Below are the code and all the weights of a small trained network. Each question names an input and a class and asks about switching units off, where a switched-off unit gives its printed mean instead of its output.

import numpy as np


def w(rows, s, z=0):
    codes = np.array(rows[::2]) - 128.0
    scale = np.full(codes.shape[1], s)
    scale[-1] = z or s
    return codes * scale


def norm(h):
    return h / np.sqrt((h * h).mean(-1, keepdims=True) + 1e-5)


def f(y):
    return y / 2 * (1 + np.tanh(0.7978845608 * (y + 0.044715 * y**3)))


def log_softmax(a):
    a = a - a.max(-1, keepdims=True)
    return a - np.log(np.exp(a).sum(-1, keepdims=True))


def net(x, mask):
    res = np.array(x, float).reshape(1, 5) / 4 @ E
    u = 0
    for l in range(2):
        y = f(norm(res) @ A[l][:, :-1].T + A[l][:, -1])
        res = res + np.where(mask[u : u + 5], y, B[l][:, -1]) @ B[l][:, :-1]
        u += 5
    return log_softmax(norm(res)[-1] @ U[:, :-1].T + U[:, -1])


A, B = {}, {}
E = w([
[147,255,163,169],'x0',
[138,97,107,235],'x1',
[138,119,114,108],'x2',
[171,149,222,142],'x3',
[234,159,103,117],'x4',
],0.0096)
A[0] = w([
[52,145,207,115,101],'L0N0',
[155,127,171,253,36],'L0N1',
[242,254,134,197,2],'L0N2',
[67,158,74,241,90],'L0N3',
[119,124,15,121,91],'L0N4',
],0.0081,0.0072)
B[0] = w([
[63,232,174,110,173],'L0N0',
[202,25,165,1,164],'L0N1',
[181,207,97,133,255],'L0N2',
[170,100,115,188,221],'L0N3',
[22,209,39,2,187],'L0N4',
],0.0067,0.0024)
A[1] = w([
[152,153,117,166,48],'L1N0',
[85,179,81,74,157],'L1N1',
[118,104,169,205,77],'L1N2',
[85,49,111,9,50],'L1N3',
[39,80,26,177,3],'L1N4',
],0.012,0.0032)
B[1] = w([
[159,148,184,156,137],'L1N0',
[175,103,217,115,215],'L1N1',
[164,62,150,62,158],'L1N2',
[167,143,57,101,252],'L1N3',
[82,183,94,246,254],'L1N4',
],0.012,0.0052)
U = w([
[120,121,75,5,152],'0',
[46,146,52,197,192],'1',
[136,139,179,168,2],'2',
[40,165,240,77,98],'3',
[76,75,175,131,25],'4',
[182,60,148,144,168],'5',
[189,217,166,146,182],'6',
],0.022,0.0077)

Each question gives the input, the list of numbers given to net, and the class t.
The units are the neurons (one row each of A and B). Each row of codes is followed by its name. A weight is (code - 128) times the scale printed after its matrix; where a second scale follows, it is the last column's (A, B and U).
mask holds one flag per neuron, layer by layer. A switched-off neuron (its flag False) gives its mean, the last column of its row in B, instead of its output. The means were averaged over made-up inputs and are rounded, as every weight is.
A unit's drop is (log p(t) with every unit on - log p(t) with that unit switched off) / (log p(t) with every unit on - log p(t) with every unit switched off).
The circuit of an input: a set's keep is (log p(t) with only the set's units on - log p(t) with every unit switched off) / (log p(t) with every unit on - log p(t) with every unit switched off). Starting from all 10 units, units are removed one at a time, each time the one whose removal leaves the highest keep (on an exact tie, the one counted first), for as long as the keep stays at least 0.8.
units of the circuit, in order: the units of the circuit, biggest drop first
top k neurons: the k neurons with the biggest drops, biggest first
top k neurons in layer l: the k neurons of layer l with the biggest drops, biggest first
drop when u is switched off: that unit's drop, to one decimal
input [3,3,-7,6,-6], class 3: top neuron -> (L0N0)
input [8,-3,6,-7,-4], class 3: top 2 neurons -> (L1N1; L1N3)
input [6,-4,8,-3,0], class 3: top 3 neurons in layer 1 -> (L1N3; L1N4; L1N1)
input [7,-7,-6,2,-2], class 3: units of the circuit, in order -> (L1N3; L1N4)
input [4,6,1,4,-2], class 5: top 3 neurons -> (L1N2; L0N1; L1N4)
input [-7,-1,-4,4,-4], class 0: top 2 neurons in layer 1 -> (L1N3; L1N4)
input [-5,2,-4,1,2], class 1: top 2 neurons -> (L0N1; L1N1)
input [-1,-6,-6,3,2], class 3: top 3 neurons in layer 0 -> (L0N1; L0N0; L0N4)
input [-1,1,-2,3,-3], class 3: top 2 neurons -> (L0N0; L1N3)
input [-2,5,0,1,-1], class 5: top 2 neurons in layer 0 -> (L0N1; L0N4)
input [-3,6,-6,4,-8], class 4: top 2 neurons in layer 1 -> (L1N2; L1N3)
input [4,8,-5,6,-3], class 5: top 2 neurons -> (L1N2; L0N1)
input [1,-2,1,8,-1], class 3: top 2 neurons in layer 1 -> (L1N3; L1N4)
input [2,-4,-2,-4,-3], class 3: units of the circuit, in order -> (L1N1)
input [-1,2,-4,2,0], class 5: drop when L0N4 is switched off -> 0.4
input [4,5,1,2,-4], class 5: drop when L1N2 is switched off -> 0.2
input [6,-3,-6,-4,-5], class 3: drop when L0N3 is switched off -> 0.0
input [1,7,8,1,1], class 5: drop when L0N1 is switched off -> 0.1
